Here is a tiny trained network, its code and every weight. The questions are about switching its units off for an input and a target symbol, where a switched-off unit gives its printed mean instead of its output.

import numpy as np


def w(rows, s, z=0):
    codes = np.array(rows[::2]) - 128.0
    scale = np.full(codes.shape[1], s)
    scale[-1] = z or s
    return codes * scale


def norm(h):
    return h / np.sqrt((h * h).mean(-1, keepdims=True) + 1e-5)


def f(y):
    return y / 2 * (1 + np.tanh(0.7978845608 * (y + 0.044715 * y**3)))


def softmax(a):
    e = np.exp(a - a.max(-1, keepdims=True))
    return e / e.sum(-1, keepdims=True)


def log_softmax(a):
    a = a - a.max(-1, keepdims=True)
    return a - np.log(np.exp(a).sum(-1, keepdims=True))


def net(x, mask):
    ids = ['ΛΦΨαβγεζηπω'.index(c) for c in x.split()]
    T = len(ids)
    res = E[ids] + P[:T]
    u = 0
    for l in range(2):
        r = norm(res)
        for j in range(2):
            rows = slice(3 * j, 3 * j + 3)
            q, k, v = (r @ M[l][rows].T for M in (Q, K, V))
            z = softmax(np.where(np.tri(T) > 0, q @ k.T / 3**0.5, -1e9)) @ v
            o = O[l][rows]
            res = res + np.where(mask[u + j], z, o[:, -1]) @ o[:, :-1]
        u += 2
        y = f(norm(res) @ A[l][:, :-1].T + A[l][:, -1])
        res = res + np.where(mask[u : u + 4], y, B[l][:, -1]) @ B[l][:, :-1]
        u += 4
    return log_softmax(norm(res)[-1] @ U[:, :-1].T + U[:, -1])


Q, K, V, O, A, B = {}, {}, {}, {}, {}, {}
E = w([
[82,97,138,83,72,104,78,145,123],'Λ',
[53,46,182,113,132,153,151,155,150],'Φ',
[133,174,199,68,144,98,123,131,169],'Ψ',
[101,9,229,92,91,43,101,163,101],'α',
[79,82,99,178,171,112,129,120,197],'β',
[65,177,181,151,38,86,138,116,62],'γ',
[65,60,119,154,103,201,79,39,104],'ε',
[121,61,193,164,82,231,164,147,22],'ζ',
[95,224,110,159,167,127,121,173,100],'η',
[153,55,152,157,152,108,64,106,48],'π',
[77,132,183,175,154,2,142,96,114],'ω',
],0.0065)
P = w([
[161,107,64,92,132,154,209,100,92],'0',
[79,186,148,103,233,92,92,186,143],'1',
[142,102,16,178,27,164,76,167,199],'2',
[140,152,183,155,104,215,133,1,163],'3',
[79,195,164,109,232,69,94,207,131],'4',
[249,156,76,203,60,181,63,218,233],'5',
],0.0065)
Q[0] = w([
[115,126,122,84,179,53,114,168,117],'0.h0',
[32,133,162,139,154,121,193,130,81],'0.h0',
[129,110,124,98,136,142,150,174,87],'0.h0',
[108,145,92,133,161,83,83,77,211],'0.h1',
[153,124,156,148,69,141,142,2,176],'0.h1',
[75,170,208,170,174,48,114,151,115],'0.h1',
],0.0084)
K[0] = w([
[113,122,97,123,151,33,157,152,120],'0.h0',
[146,119,124,132,117,102,180,71,146],'0.h0',
[168,126,70,90,113,130,136,139,94],'0.h0',
[119,155,106,154,152,79,93,52,215],'0.h1',
[102,144,219,182,115,158,84,72,162],'0.h1',
[178,135,103,124,112,60,254,59,115],'0.h1',
],0.0083)
V[0] = w([
[136,134,131,167,118,84,133,114,110],'0.h0',
[76,161,111,161,172,166,46,193,109],'0.h0',
[144,138,129,100,106,164,102,187,146],'0.h0',
[175,145,81,135,167,155,157,114,151],'0.h1',
[167,124,88,60,3,183,82,122,193],'0.h1',
[142,226,130,90,74,101,191,105,108],'0.h1',
],0.0067)
O[0] = w([
[113,33,86,150,100,151,114,60,146,136],'0.h0',
[90,230,108,157,77,164,212,176,48,116],'0.h0',
[109,128,53,126,152,130,203,200,63,5],'0.h0',
[76,207,81,74,234,223,128,101,124,119],'0.h1',
[80,193,19,64,46,73,125,196,137,33],'0.h1',
[42,63,119,129,56,254,86,138,125,113],'0.h1',
],0.0055,0.0013)
A[0] = w([
[84,159,131,150,95,51,136,135,47,187],'0.n0',
[219,94,97,189,62,126,93,205,145,174],'0.n1',
[219,95,138,178,105,172,93,100,136,247],'0.n2',
[171,155,69,101,2,95,120,210,179,213],'0.n3',
],0.0065,0.0013)
B[0] = w([
[127,52,129,52,164,155,90,125,198,166],'0.n0',
[139,183,2,154,126,164,132,156,166,224],'0.n1',
[63,188,114,203,128,58,184,186,159,196],'0.n2',
[141,188,47,201,161,162,48,164,156,255],'0.n3',
],0.0072,0.0063)
Q[1] = w([
[219,83,76,192,59,74,147,126,151],'1.h0',
[80,55,196,188,153,3,97,212,143],'1.h0',
[192,65,89,40,212,159,33,196,137],'1.h0',
[179,92,137,57,222,189,65,208,94],'1.h1',
[184,191,87,109,85,135,245,86,83],'1.h1',
[24,26,136,57,203,103,105,193,89],'1.h1',
],0.0074)
K[1] = w([
[107,154,149,177,143,77,45,209,155],'1.h0',
[159,2,171,143,138,20,104,114,71],'1.h0',
[200,57,18,107,166,140,96,194,137],'1.h0',
[142,24,78,61,188,154,125,149,50],'1.h1',
[76,208,214,122,160,119,95,177,129],'1.h1',
[129,29,125,89,133,87,212,69,67],'1.h1',
],0.0075)
V[1] = w([
[181,136,66,200,90,143,154,179,96],'1.h0',
[179,123,92,183,102,42,174,113,120],'1.h0',
[131,115,164,77,122,110,182,124,124],'1.h0',
[83,179,88,144,146,143,166,49,51],'1.h1',
[115,65,110,141,64,140,180,108,91],'1.h1',
[105,109,70,97,106,117,67,2,186],'1.h1',
],0.0078)
O[1] = w([
[57,100,184,92,193,116,44,160,154,125],'1.h0',
[130,101,143,94,175,27,113,206,117,117],'1.h0',
[134,98,170,101,110,156,255,160,100,7],'1.h0',
[52,215,140,114,151,77,149,45,80,134],'1.h1',
[94,189,226,71,46,75,146,220,181,88],'1.h1',
[224,193,123,70,71,115,65,68,88,254],'1.h1',
],0.0066,0.0029)
A[1] = w([
[129,135,119,194,193,56,118,175,87,89],'1.n0',
[125,104,121,145,244,17,126,147,76,4],'1.n1',
[215,170,54,80,135,178,112,31,110,83],'1.n2',
[183,93,193,1,125,130,217,94,100,110],'1.n3',
],0.0063,0.0037)
B[1] = w([
[108,107,95,94,35,170,149,108,120,199],'1.n0',
[81,49,110,155,57,125,105,109,13,152],'1.n1',
[107,13,123,70,192,81,187,201,165,253],'1.n2',
[105,211,61,254,118,149,132,142,116,187],'1.n3',
],0.0087,0.0033)
U = w([
[113,135,73,135,172,129,38,141,159,236],'Λ',
[166,179,90,217,126,158,180,169,123,166],'Φ',
[144,70,110,63,100,218,178,116,145,105],'Ψ',
[218,62,180,118,114,85,113,215,132,5],'α',
[165,90,120,94,254,86,175,110,116,127],'β',
[118,158,184,104,27,175,83,113,149,26],'γ',
[164,214,130,59,126,58,154,90,94,147],'ε',
[43,126,177,101,155,96,174,176,164,209],'ζ',
[79,184,161,130,203,218,130,54,88,26],'η',
[112,75,126,149,127,109,106,104,10,114],'π',
[181,93,224,193,182,138,82,58,157,67],'ω',
],0.0082,0.0019)

Each question gives the input, a string of symbols that net reads in full, and the target symbol t.
The units are the heads (3 rows each of Q, K, V and O) and the neurons (one row each of A and B). Each row of codes is followed by its name. A weight is (code - 128) times the scale printed after its matrix; where a second scale follows, it is the last column's (O, A, B and U).
mask holds one flag per unit, layer by layer, with each layer's heads first. A switched-off unit (its flag False) gives its mean, the last column of its rows in O or B, instead of its output. The means were averaged over made-up inputs and are rounded, as every weight is.
A unit's drop is (log p(t) with every unit on - log p(t) with that unit switched off) / (log p(t) with every unit on - log p(t) with every unit switched off).
The circuit of an input: a set's keep is (log p(t) with only the set's units on - log p(t) with every unit switched off) / (log p(t) with every unit on - log p(t) with every unit switched off). Starting from all 12 units, units are removed one at a time, each time the one whose removal leaves the highest keep (on an exact tie, the one counted first), for as long as the keep stays at least 0.8.
circuit, biggest first: the units of the circuit, biggest drop first
unit that matters most: the unit with the biggest drop
k most important neurons: the k neurons with the biggest drops, biggest first
k most important neurons of layer l: the k neurons of layer l with the biggest drops, biggest first
heads that matter: for each layer, one digit per head in row order, 1 if its drop is at least 0.15 and else 0, layers parted by /
input π ω ω π β, target π: unit that matters most	1.n1
input ε Λ Φ Λ ω, target ε: circuit, biggest first	[1.h1 0.n3]
input π β π ζ ε, target π: circuit, biggest first	[1.n1 0.n3 1.h0 0.n1]
input Ψ π η ζ γ, target Ψ: 2 most important neurons	[0.n2 0.n3]
input ω π ω, target Φ: 3 most important neurons	[0.n2 0.n3 0.n1]
input Ψ ζ γ ζ ε, target Ψ: heads that matter	11 / 10
input α γ η π, target π: circuit, biggest first	[1.n1 1.h0 0.h1 0.n3]
input β π ζ Ψ, target Ψ: circuit, biggest first	[1.h0 1.n2 0.n3]
input α η Λ Φ, target Φ: heads that matter	01 / 10
input γ β ω π π, target γ: heads that matter	01 / 01
input ζ ω ζ ω Λ, target ζ: heads that matter	00 / 01
input ω ω ε η ζ, target ω: circuit, biggest first	[0.h1 0.h0]
input α ω π Λ ω, target α: heads that matter	01 / 01
input γ ζ ε Ψ, target Ψ: 3 most important neurons of layer 0	[0.n1 0.n3 0.n2]
input ζ β π ω ε, target ζ: heads that matter	00 / 01
input ζ ω Λ Φ α, target ζ: circuit, biggest first	[1.h1]
input β π ζ Λ ε, target β: 2 most important neurons	[0.n3 1.n2]
input α ω ε ζ, target ζ: circuit, biggest first	[0.n2 0.n3 0.h1 1.h0]
input Φ π π ε, target ε: heads that matter	01 / 01
input η Φ ζ Λ ω, target η: heads that matter	01 / 00
input Ψ β ε α η, target Ψ: most important neuron	[0.n3]
input β η γ ζ ω, target β: 4 most important neurons	[0.n2 1.n2 0.n3 0.n1]
input ω β ε ε ε, target ω: heads that matter	11 / 00
input η ω η π, target π: 2 most important neurons of layer 0	[0.n2 0.n3]
input Ψ Φ ω π γ, target Ψ: 2 most important neurons	[0.n3 1.n2]
